Each row of numbers stands for one thing and depends on some of the facts below. Use the named rows to name the rest.

Some facts about the things:
bago (brarugro gestal, bregremok)
baler (vivor nestel, plizin) (brarugro dregrir, brevofe)
bezis (vivor lumefle, brekli, pekles, raklok)
bibostam (vivor skistenor, mumanal, pekles)
bifer (vivor skadram, trobru) (brarugro kestan)
biflomom (brarugro fatik)
bilo (brarugro fusis, baler)
bomal (brarugro dregrir)
braskim (vivor budra, gruskal)
bregremok (brarugro tresus)
brerum (brarugro skubro)
bresales (vivor flastok, skemar, lerar)
brilen (vivor lodrik)
brizul (vivor vorek) (brarugro bomal, rorim, drustir, ginal, stistel)
brures (brarugro stevir, kopon)
daflun (brarugro fiken, dregrir)
dedi (brarugro tuzol, pletegrir)
deklom (vivor vate)
digin (brarugro makik)
dramin (brarugro gegren)
dremer (vivor trasker)
drestikle (brarugro dregrir, brevofe)
droska (vivor plizin) (brarugro bifer)
drupli (brarugro fiken)
drustir (vivor siflik, zikol, kligan, vakle)
fafo (brarugro bregremok)
fasta (vivor trusas, guran, zose)
fatik (brarugro truvi)
fetre (vivor biflomom, veklu, plesabro, zikol)
fiken (brarugro stevir)
fitim (vivor flastok, vorek) (brarugro makik, brerum)
fladi (vivor fafo, rivo)
flagrim (vivor fafo, brures) (brarugro fludon, nestel, daflun)
fledam (vivor grubuni)
fleplafen (brarugro dregrir)
fliril (vivor brenun, trobre, gomir, pirir)
fludon (vivor grekli, ginal, giflota) (brarugro tatu)
flufol (brarugro plesabro, gegren)
fluze (vivor dupemus, pobrur)
fodis (brarugro truvi, stevir, dregrir)
fusis (brarugro pleske)
gegren (brarugro truvi, dregrir)
gestal (brarugro rorim)
gibuk (brarugro mumanal)
gokigrom (brarugro flufol)
grubuni (brarugro madrodri)
gruskal (brarugro stevir, dregrir)
gruvir (brarugro rorim, fludon, robrem, bifer)
gubis (vivor klifes, gruvir) (brarugro plesabro)
guran (brarugro drustir)
kefla (vivor buplek, vate, fuzor, stistel)
kestan (brarugro dramin)
kleskipe (vivor veklu, klomel, sesto)
klibrukle (vivor gegren, giflota) (brarugro pliril, kiplok)
kligan (brarugro nistek)
klilur (vivor vakle) (brarugro gokigrom, vakle)
klomel (brarugro biflomom, vakles, kodrek)
kodrek (vivor pekles, golol, deklu, trobru) (brarugro dregrir)
kopon (vivor zose, tobras) (brarugro fodis, dregrir)
lakis (vivor golol, lupun, trobru)
lerar (brarugro veklu, plugo, brevofe)
linipe (vivor gestal, klagriklir, dregrir) (brarugro rumel, stuku)
maska (brarugro gruskal, rorim)
miflodi (vivor trobre)
mitril (brarugro truvi, veklu, bago)
mokefal (vivor biflomom, naklu, gruvir, ginal)
monetor (vivor budra, skezokel, migutrum)
muklu (vivor ferigul, plizin) (brarugro pletegrir, baler)
mupom (brarugro stevir)
naklu (brarugro tuzol)
nestel (brarugro tresus, stevir)
nistek (brarugro rorim)
papli (brarugro gegren, dregrir, sinegik)
pimili (brarugro papli, madrodri)
pirir (brarugro brures)
platu (vivor reflon)
pleklan (vivor lodrik, klomel, babas, gabregak)
plesabro (brarugro gegren)
pletegrir (brarugro klifes, gegren)
pliril (vivor naklu, gestal, trate, nestel, makik, stistel, kiplok)
plugo (vivor pobrur, drupli, migutrum) (brarugro truvi, drustir, dramin)
plugra (brarugro kligan)
plukles (vivor vumim, makik)
ribri (vivor gruskal, skadram, guran)
rifluk (vivor brekli) (brarugro bago, brevofe)
riku (brarugro kligan)
robrem (vivor vakle) (brarugro pleske, klifes, plesabro, gestal, drustir)
rodi (brarugro lumefle)
rumel (brarugro papli)
ruzan (vivor stezuk, lupun)
sakluk (brarugro kopon, dramin)
sesel (vivor zegre)
sinegik (vivor stine, zose) (brarugro truvi, dregrir)
skaber (brarugro zegre, guran)
skemar (brarugro brerum)
skenen (vivor raklok)
skifom (vivor nimus) (brarugro skenen)
skubro (vivor dramin) (brarugro skenen)
soza (vivor flastok, niklu, mudre, brenun, medro)
sozoskek (vivor nestel, neflu, flosoter)
stapufi (vivor golol)
stevir (brarugro dregrir)
stezom (vivor brures)
stezuk (brarugro stevir)
stine (brarugro mudre, ginal, fodis)
stistel (brarugro truvi, fodis)
stobe (vivor grugrum, nuplir, gokigrom)
stuku (vivor fafluplo) (brarugro tatu)
tapil (vivor maska, mudre)
tatu (vivor tresus, digin, fusis, dramin) (brarugro plesabro, gegren)
tiklos (vivor bastuk, niklu, reflon, vate)
tistulo (vivor giflota, zose)
tobras (brarugro rorim)
trabrika (vivor vakles) (brarugro nestel, dregrir, ganava)
tragom (vivor lostam, neflu)
trasker (brarugro papli, ginal)
tregom (vivor lostam) (brarugro makik)
tresim (brarugro bregremok, drustir)
tresus (brarugro plesabro, dregrir)
trugruk (vivor grubuni, rivo) (brarugro plesabro)
truvi (brarugro dregrir)
vabol (vivor dupemus, dramin, flosoter)
vakle (brarugro sinegik)
vakles (brarugro fafo, flagrim)
vakomu (vivor skezokel)
veklu (brarugro tresus)
venol (brarugro flufol)
vises (brarugro stistel)
zegre (brarugro dregrir, ganava)
zikol (brarugro fiken, makik, ganava)

Some things and their rows:
-9 -7 -31 -9 2 0 20 13 -23 11 -19 2 4 -19 -8 1 5 12 2 -1 -12 -2 0 -1 0 1 13 2 : lumefle
-24 -25 -27 13 -26 8 13 -3 -6 -1 8 3 -4 7 -5 -3 1 9 -18 7 -7 -3 -4 -9 -2 16 8 5 : naklu
10 18 23 -23 42 -9 -16 1 39 -2 -12 -12 24 -3 5 -3 10 -10 2 -6 8 25 21 -16 4 9 -7 10 : miflodi
9 20 36 -16 17 10 -38 1 61 -18 35 -34 -1 -4 -3 46 14 37 -4 4 26 -14 27 -20 17 -35 -33 8 : tatu
-16 -9 -22 -4 -4 -4 8 7 -14 4 -10 -4 0 -11 -6 6 5 6 -15 -7 -7 -13 -1 -4 -2 2 8 -1 : budra
15 16 21 62 -16 -12 -20 -2 42 -26 29 -21 0 44 5 -54 1 -16 65 65 21 41 -21 -6 14 24 -11 55 : muklu
19 12 14 -14 34 -22 -20 11 42 10 -24 -11 48 -7 -19 -11 10 -21 12 -24 0 47 46 -15 8 22 -6 14 : deklom
18 -2 51 23 -3 -33 -27 -32 50 -6 9 -10 36 13 1 -10 1 -27 1 -24 1 21 19 12 -1 20 -23 -12 : brizul
19 10 10 -12 35 -23 -22 12 41 13 -27 -11 53 -8 -27 -11 12 -20 14 -31 -4 50 55 -11 7 24 -7 14 : tiklos
-14 -7 -28 0 -8 -4 7 8 -19 6 -12 0 -3 -10 -5 0 5 4 -7 -2 -11 -9 -4 -4 -1 3 10 1 : grugrum
-3 7 24 18 -28 12 1 -27 -38 -13 8 26 -34 28 -9 5 -5 -51 2 14 -5 -25 -13 -10 3 -12 -11 -12 : zikol
-12 1 -24 -7 -6 25 36 -11 -39 -11 -1 11 -6 14 -4 12 8 -32 17 -7 2 -20 7 -20 2 -5 14 2 : brerum
-14 -7 -26 1 -8 -7 2 10 -10 -2 -12 -13 3 -11 -11 10 13 12 -11 -1 -5 -15 -1 -7 7 -8 2 11 : lostam
-15 -12 -22 -3 -3 -5 18 7 -20 9 -11 3 -1 -14 -7 0 3 2 -5 -1 -12 -9 -1 -6 -3 11 12 -5 : brekli
8 6 11 26 -23 5 -6 1 -31 -1 10 9 -24 12 -17 -2 -16 -12 4 0 9 -22 -8 16 -4 -20 3 -13 : daflun
29 26 17 63 -13 -15 -17 7 36 -25 16 -22 7 44 0 -49 4 0 80 68 31 45 -29 10 21 -3 -11 74 : baler
-14 -8 -22 -6 -15 4 9 -4 -20 8 -17 16 -11 -8 -4 6 9 -2 -7 14 -21 -2 -11 -11 0 1 -6 4 : siflik
-13 -10 -29 4 -11 -3 5 8 -20 9 -13 0 4 -12 -13 -3 6 0 -4 -9 -14 -3 4 -5 1 8 9 0 : fuzor
-3 18 29 -25 37 -14 -27 13 58 -38 -6 -54 32 -10 -2 58 35 34 -22 5 19 -25 11 -21 39 -40 -33 35 : vabol
-20 -2 -15 8 -12 14 24 -17 -29 -9 4 6 -4 13 -10 3 9 -42 9 -12 -8 -19 12 -25 1 9 13 -5 : skemar
9 1 -41 5 -18 -1 21 -17 -20 8 14 6 -4 -32 5 21 1 36 30 -25 -5 -11 -8 41 0 -34 -2 -4 : rorim

Which thing is each row?
No name comes twice in this set of rows, the named rows included.
19 11 53 -21 -10 25 -24 -86 46 -8 30 72 -50 13 27 34 15 -30 6 72 -35 53 -14 -24 20 -7 -82 15 : robrem
8 -16 -18 -1 -37 33 6 9 -16 11 17 18 -17 11 -1 7 -12 35 2 -1 11 -2 -2 9 -14 -11 6 -9 : gegren
-18 -5 -26 9 -15 -7 3 12 -11 -4 -10 -17 3 -10 -12 6 14 13 -1 6 -6 -20 -8 -9 9 -10 -1 16 : neflu
3 17 26 -28 43 -10 -19 6 49 -20 -7 -32 26 -4 6 27 21 13 -13 -1 13 0 13 -20 20 -16 -22 19 : fluze
-7 -1 -27 5 -25 -12 7 -29 -19 9 4 7 -14 -31 10 16 11 2 15 -8 -30 -18 -15 11 5 -11 -18 -7 : kligan
-3 -16 -39 11 -17 -17 0 16 -12 24 -27 0 33 -16 -43 -11 10 -11 3 -32 -19 20 35 -2 1 22 10 7 : vate
-7 -11 -24 16 -30 4 5 -10 -11 8 21 7 -16 -10 -3 3 -1 17 4 -8 -5 -12 0 8 -7 -5 1 -12 : kestan
4 41 23 -37 79 14 -19 -32 71 -16 5 -4 -11 8 36 -30 -7 -9 -41 -20 44 2 10 -23 -45 -13 19 -4 : fladi
-1 -21 5 19 -41 -8 7 -14 -16 2 -3 6 0 12 3 0 -4 6 -12 2 -1 -18 -29 20 -8 -3 -2 -8 : vises
-13 -14 -11 14 -33 16 -6 1 -5 9 23 4 -23 2 -14 -1 -7 10 -7 5 -1 -14 6 -16 -13 8 3 -16 : venol
-8 -12 -14 0 -34 21 -2 7 -8 15 10 8 -15 2 -12 2 -5 17 -4 6 2 -9 7 -14 -18 2 4 -8 : gokigrom
-1 -15 -3 5 -42 14 -1 3 -10 15 1 10 -7 6 -9 4 -4 17 0 8 5 -18 -8 -15 -19 -1 0 -12 : rumel
-1 -14 -15 10 -18 9 15 2 -32 -3 13 8 -11 6 17 -1 -12 12 -7 -12 -4 -7 -17 34 5 -2 10 -13 : guran
-9 0 -26 21 -25 -18 7 -25 -15 -2 19 -7 -8 -30 10 9 3 4 13 -25 -21 -24 -7 25 -1 -10 -6 -18 : nistek
18 26 8 -13 37 -12 -19 17 38 -4 -19 -22 27 -7 -3 -9 15 -1 25 9 11 30 15 -10 16 0 -11 36 : pliril

Now the same things, written a new way:
Some rows with their names:
2 -10 -14 0 -23 1 -9 29 51 -1 -9 -6 -15 2 -21 6 -7 2 16 13 -35 25 10 -51 -9 -17 9 : plugra
7 2 -29 4 -10 -22 -18 11 39 -13 6 -50 -16 17 42 -6 1 -12 -6 12 4 -6 -1 -14 12 18 -10 : fasta
5 -10 14 2 -12 -14 -5 -16 13 -15 16 -14 7 -9 10 -7 -2 3 -3 -3 -8 4 -16 -12 14 -6 -8 : gubis
-6 -3 -2 -11 6 15 0 14 -11 7 -3 19 -4 22 -7 2 -5 -9 3 13 5 19 22 5 -3 13 5 : raklok
-6 -3 -16 -10 -3 12 -1 15 -9 6 2 13 0 30 10 -5 -2 -8 0 13 9 17 25 10 -8 16 -1 : mumanal
-8 -1 7 -9 22 1 17 2 -38 4 -9 13 -1 -15 -23 3 -8 7 0 9 -21 11 -15 -12 1 -6 -4 : vakle
10 -10 -43 -9 7 18 12 2 53 -26 -3 15 5 15 34 -10 3 -23 7 0 -21 -10 -28 21 -2 21 -18 : skenen
-4 -6 -11 -10 1 14 -3 19 -1 -1 -1 8 -5 41 1 -2 -5 -13 1 13 13 20 17 6 5 20 7 : deklu
-5 -6 8 -5 1 3 -6 -11 -33 20 -2 -5 10 -16 9 -2 7 1 6 -7 20 -7 15 0 -7 -10 -8 : dregrir
-2 10 20 1 -13 19 -4 -21 -29 15 -27 6 -2 -31 -22 12 -2 8 -6 -9 14 -19 -11 22 -2 -2 24 : dramin
-3 -20 28 0 69 4 -8 5 -31 -21 -14 -2 0 -40 9 -5 15 -10 -45 -2 2 21 -22 -2 4 -48 -21 : naklu
-5 15 5 6 11 -4 15 15 -14 6 -3 16 5 29 -41 17 -2 4 9 0 5 8 12 -5 0 -10 8 : maska
-3 11 -16 2 3 5 0 15 -10 2 -28 -19 -11 8 -8 9 -3 -3 -2 7 10 -13 -9 2 9 9 15 : budra
-10 8 -5 2 21 -1 17 22 -34 13 -9 12 14 27 -25 10 7 2 12 -3 20 0 24 -4 -6 -15 -1 : reflon
11 1 9 9 -44 7 -15 -28 28 -19 5 -5 0 -19 19 -13 -2 11 -15 -16 -5 -22 -22 33 -1 6 16 : tatu
-2 9 1 3 -6 14 0 -3 -15 6 -31 -6 -6 -12 -14 7 -3 5 -4 -4 11 -22 -17 17 4 3 23 : pobrur
-10 16 -15 8 22 -5 26 30 -28 9 -3 21 11 46 -35 12 5 5 13 -5 11 -1 24 1 -11 -14 2 : medro
0 4 2 1 -6 -1 -2 -3 -3 2 3 2 -1 2 0 1 -1 2 0 2 0 3 6 2 -2 3 1 : bomal
2 5 11 1 -7 -2 -2 -7 -2 0 4 4 0 1 -11 6 -4 2 1 1 -1 3 -7 4 5 1 3 : skaber
-2 1 17 -1 -13 19 -6 -25 -23 16 -25 1 4 -35 -8 3 3 6 -1 -15 20 -25 -12 12 -2 -9 17 : flosoter
2 -5 -6 -2 -2 -3 6 -5 14 -13 9 8 -1 -11 8 -11 -6 7 -5 2 -30 3 -19 5 -6 2 -6 : brilen

Name these rows:
No name comes twice in this set of rows, the named rows included.
-4 -12 8 -8 14 9 5 -21 -27 22 -13 -6 25 -25 4 5 7 -7 17 -20 23 -24 -12 -2 4 -16 -16 : makik
-6 -5 -6 -4 17 -5 -2 2 -24 8 -3 -5 0 -14 12 -4 3 1 -5 5 -1 2 4 -5 -7 -9 -15 : klifes
-8 -7 -5 -9 20 -12 -2 3 -38 18 -7 -24 2 -27 16 -1 5 -1 6 10 8 0 1 -33 1 -8 -22 : ginal
-2 -1 -12 -1 -10 -1 -4 4 1 5 2 -1 -2 5 10 -3 -1 3 2 5 -6 1 11 2 -12 2 -2 : rorim
-8 -12 24 -7 2 5 -7 -15 -40 21 -8 -8 16 -22 -1 4 7 2 9 -12 31 -6 10 -15 3 -24 -6 : gestal
1 13 12 5 -12 9 2 -10 -5 0 -21 -9 -3 -2 -29 15 -8 3 -2 -4 6 -17 -28 15 15 5 23 : drupli
7 5 -17 9 -32 -2 -9 -4 41 -23 -6 -26 -8 17 23 -10 -3 4 -11 -4 -3 -23 -23 17 8 15 15 : monetor
-1 9 10 1 -13 20 -3 -15 -16 11 -30 2 -1 -29 -14 7 0 7 -4 -11 12 -25 -17 18 1 -1 22 : dupemus
8 -13 18 5 -36 7 -17 -35 21 -7 3 -12 13 -32 31 -18 5 8 -6 -26 14 -30 -16 18 2 -7 6 : sozoskek
-9 -10 25 -3 8 2 0 -10 -45 22 -9 -6 24 -8 -7 4 9 3 13 -16 37 -10 14 -12 4 -25 -6 : stistel
8 0 -7 3 -17 -5 -9 -10 32 -12 16 0 -5 -5 23 -12 0 2 -5 -2 -14 -1 -2 11 -6 6 -3 : stobe
14 9 4 0 -21 -5 -20 -28 28 7 29 19 -16 -41 24 -4 4 1 -4 4 -18 11 14 15 -25 11 -14 : fladi

